Below is a small trained network, with its code and all its weights. Each question gives an input and a target symbol and asks what happens when units are switched off, that is, made to give their printed mean instead of their output.

import numpy as np


def w(rows, s, z=0):
    codes = np.array(rows[::2]) - 128.0
    scale = np.full(codes.shape[1], s)
    scale[-1] = z or s
    return codes * scale


def norm(h):
    return h / np.sqrt((h * h).mean(-1, keepdims=True) + 1e-5)


def f(y):
    return np.maximum(y, 0)


def softmax(a):
    e = np.exp(a - a.max(-1, keepdims=True))
    return e / e.sum(-1, keepdims=True)


def log_softmax(a):
    a = a - a.max(-1, keepdims=True)
    return a - np.log(np.exp(a).sum(-1, keepdims=True))


def net(x, mask):
    ids = ['αβγδεζημξπστφψω'.index(c) for c in x.split()]
    T = len(ids)
    res = E[ids] + P[:T]
    r = norm(res)
    for j in range(2):
        rows = slice(4 * j, 4 * j + 4)
        q, k, v = (r @ M[0][rows].T for M in (Q, K, V))
        z = softmax(np.where(np.tri(T) > 0, q @ k.T / 4**0.5, -1e9)) @ v
        o = O[0][rows]
        res = res + np.where(mask[j], z, o[:, -1]) @ o[:, :-1]
    y = f(norm(res) @ A[0][:, :-1].T + A[0][:, -1])
    res = res + np.where(mask[2:14], y, B[0][:, -1]) @ B[0][:, :-1]
    return log_softmax(norm(res)[-1] @ U[:, :-1].T + U[:, -1])


Q, K, V, O, A, B = {}, {}, {}, {}, {}, {}
E = w([
[165,201,151,167],'α',
[154,139,116,62],'β',
[151,121,50,161],'γ',
[153,197,136,84],'δ',
[159,204,146,145],'ε',
[150,186,105,144],'ζ',
[221,126,205,59],'η',
[155,127,103,73],'μ',
[254,162,118,234],'ξ',
[227,165,135,137],'π',
[173,192,180,148],'σ',
[187,151,203,136],'τ',
[182,193,174,164],'φ',
[186,150,68,232],'ψ',
[172,90,79,93],'ω',
],0.0042)
P = w([
[83,120,121,123],'0',
[155,219,114,116],'1',
[111,86,123,146],'2',
[149,221,115,129],'3',
[139,163,104,121],'4',
[2,180,216,115],'5',
[157,181,116,156],'6',
],0.0078)
Q[0] = w([
[122,189,126,130],'H1',
[126,130,142,32],'H1',
[83,91,159,119],'H1',
[91,11,129,124],'H1',
[33,100,228,185],'H2',
[118,84,168,88],'H2',
[65,207,121,63],'H2',
[83,142,126,170],'H2',
],0.011)
K[0] = w([
[191,119,124,143],'H1',
[149,93,163,140],'H1',
[105,133,145,173],'H1',
[6,155,167,137],'H1',
[86,50,114,154],'H2',
[106,127,85,173],'H2',
[194,107,169,165],'H2',
[114,99,151,115],'H2',
],0.013)
V[0] = w([
[176,98,223,150],'H1',
[217,94,62,78],'H1',
[159,139,167,65],'H1',
[155,101,118,92],'H1',
[129,153,154,254],'H2',
[181,70,67,161],'H2',
[176,114,182,112],'H2',
[140,105,223,111],'H2',
],0.0094)
O[0] = w([
[191,46,172,132,36],'H1',
[132,148,79,66,220],'H1',
[130,89,209,15,219],'H1',
[131,108,111,54,117],'H1',
[176,160,180,198,107],'H2',
[242,192,28,71,1],'H2',
[148,2,102,155,124],'H2',
[93,1,105,183,51],'H2',
],0.0064,0.0028)
A[0] = w([
[76,163,149,105,144],'N1',
[127,53,136,87,220],'N2',
[254,155,174,150,208],'N3',
[35,85,106,139,238],'N4',
[110,130,35,178,254],'N5',
[114,181,144,163,154],'N6',
[185,152,102,62,169],'N7',
[75,145,84,169,173],'N8',
[160,82,134,130,135],'N9',
[212,146,70,118,137],'N10',
[138,149,62,86,155],'N11',
[166,155,137,73,176],'N12',
],0.0075,0.0038)
B[0] = w([
[109,91,161,191,234],'N1',
[232,156,56,123,208],'N2',
[81,30,63,194,255],'N3',
[187,130,184,65,219],'N4',
[252,149,92,93,193],'N5',
[171,65,140,137,225],'N6',
[70,69,81,150,250],'N7',
[165,183,151,41,184],'N8',
[179,182,135,147,151],'N9',
[51,111,59,178,183],'N10',
[99,115,54,173,208],'N11',
[97,2,122,143,254],'N12',
],0.0049,0.0043)
U = w([
[136,143,169,184,90],'α',
[86,124,114,43,103],'β',
[156,197,74,109,128],'γ',
[53,149,239,51,196],'δ',
[129,146,189,166,2],'ε',
[109,253,161,159,195],'ζ',
[204,18,133,34,163],'η',
[86,140,84,41,150],'μ',
[188,106,45,216,160],'ξ',
[83,70,65,158,148],'π',
[130,90,187,189,100],'σ',
[189,43,179,173,72],'τ',
[145,91,173,205,75],'φ',
[201,176,88,175,152],'ψ',
[110,133,33,88,158],'ω',
],0.012,0.003)

Each question gives the input, a string of symbols that net reads in full, and the target symbol t.
The units are the heads (4 rows each of Q, K, V and O) and the neurons (one row each of A and B). Each row of codes is followed by its name. A weight is (code - 128) times the scale printed after its matrix; where a second scale follows, it is the last column's (O, A, B and U).
mask holds one flag per unit, heads first, then neurons. A switched-off unit (its flag False) gives its mean, the last column of its rows in O or B, instead of its output. The means were averaged over made-up inputs and are rounded, as every weight is.
A unit's drop is (log p(t) with every unit on - log p(t) with that unit switched off) / (log p(t) with every unit on - log p(t) with every unit switched off).
The circuit of an input: a set's keep is (log p(t) with only the set's units on - log p(t) with every unit switched off) / (log p(t) with every unit on - log p(t) with every unit switched off). Starting from the 12 units with the biggest drops (on a tie, the unit counted first), units are removed one at a time, each time the one whose removal leaves the highest keep (on an exact tie, the one counted first), for as long as the keep stays at least 0.8.
units of the circuit, in order: the units of the circuit, biggest drop first
unit that matters most: the unit with the biggest drop
heads that matter: for each layer, one digit per head in row order, 1 if its drop is at least 0.15 and else 0, layers parted by /
drop of u: that unit's drop, to one decimal
input ε δ ζ ζ, target ζ: units of the circuit, in order => [H2]
input δ τ π ζ μ ω, target π: heads that matter => 01
input ω ω ζ, target ω: heads that matter => 01
input δ τ τ δ, target τ: heads that matter => 00
input μ ε δ ε ζ, target ζ: units of the circuit, in order => [H1 H2]
input ζ π δ μ η ζ δ, target η: heads that matter => 10
input η φ μ, target η: heads that matter => 10
input δ γ ω, target δ: heads that matter => 01
input ε η δ ω δ, target η: units of the circuit, in order => [H2 N4]
input γ δ ξ φ δ, target ξ: heads that matter => 10
input μ γ π, target μ: heads that matter => 01
input ζ ζ δ, target ζ: heads that matter => 10
input ψ ζ ξ ω δ η, target ξ: heads that matter => 11
input τ γ ζ, target τ: unit that matters most => H1
input η μ τ, target η: heads that matter => 00
input δ ζ η δ σ, target η: heads that matter => 10
input η ξ η η η μ, target η: heads that matter => 01
input δ ζ ζ β τ η, target ζ: drop of H2 => 0.7
input η ψ ψ, target η: drop of H2 => 0.2
input η ψ μ ζ δ δ π, target π: drop of N6 => 0.0
input ξ η τ ε δ σ, target τ: units of the circuit, in order => [H2]
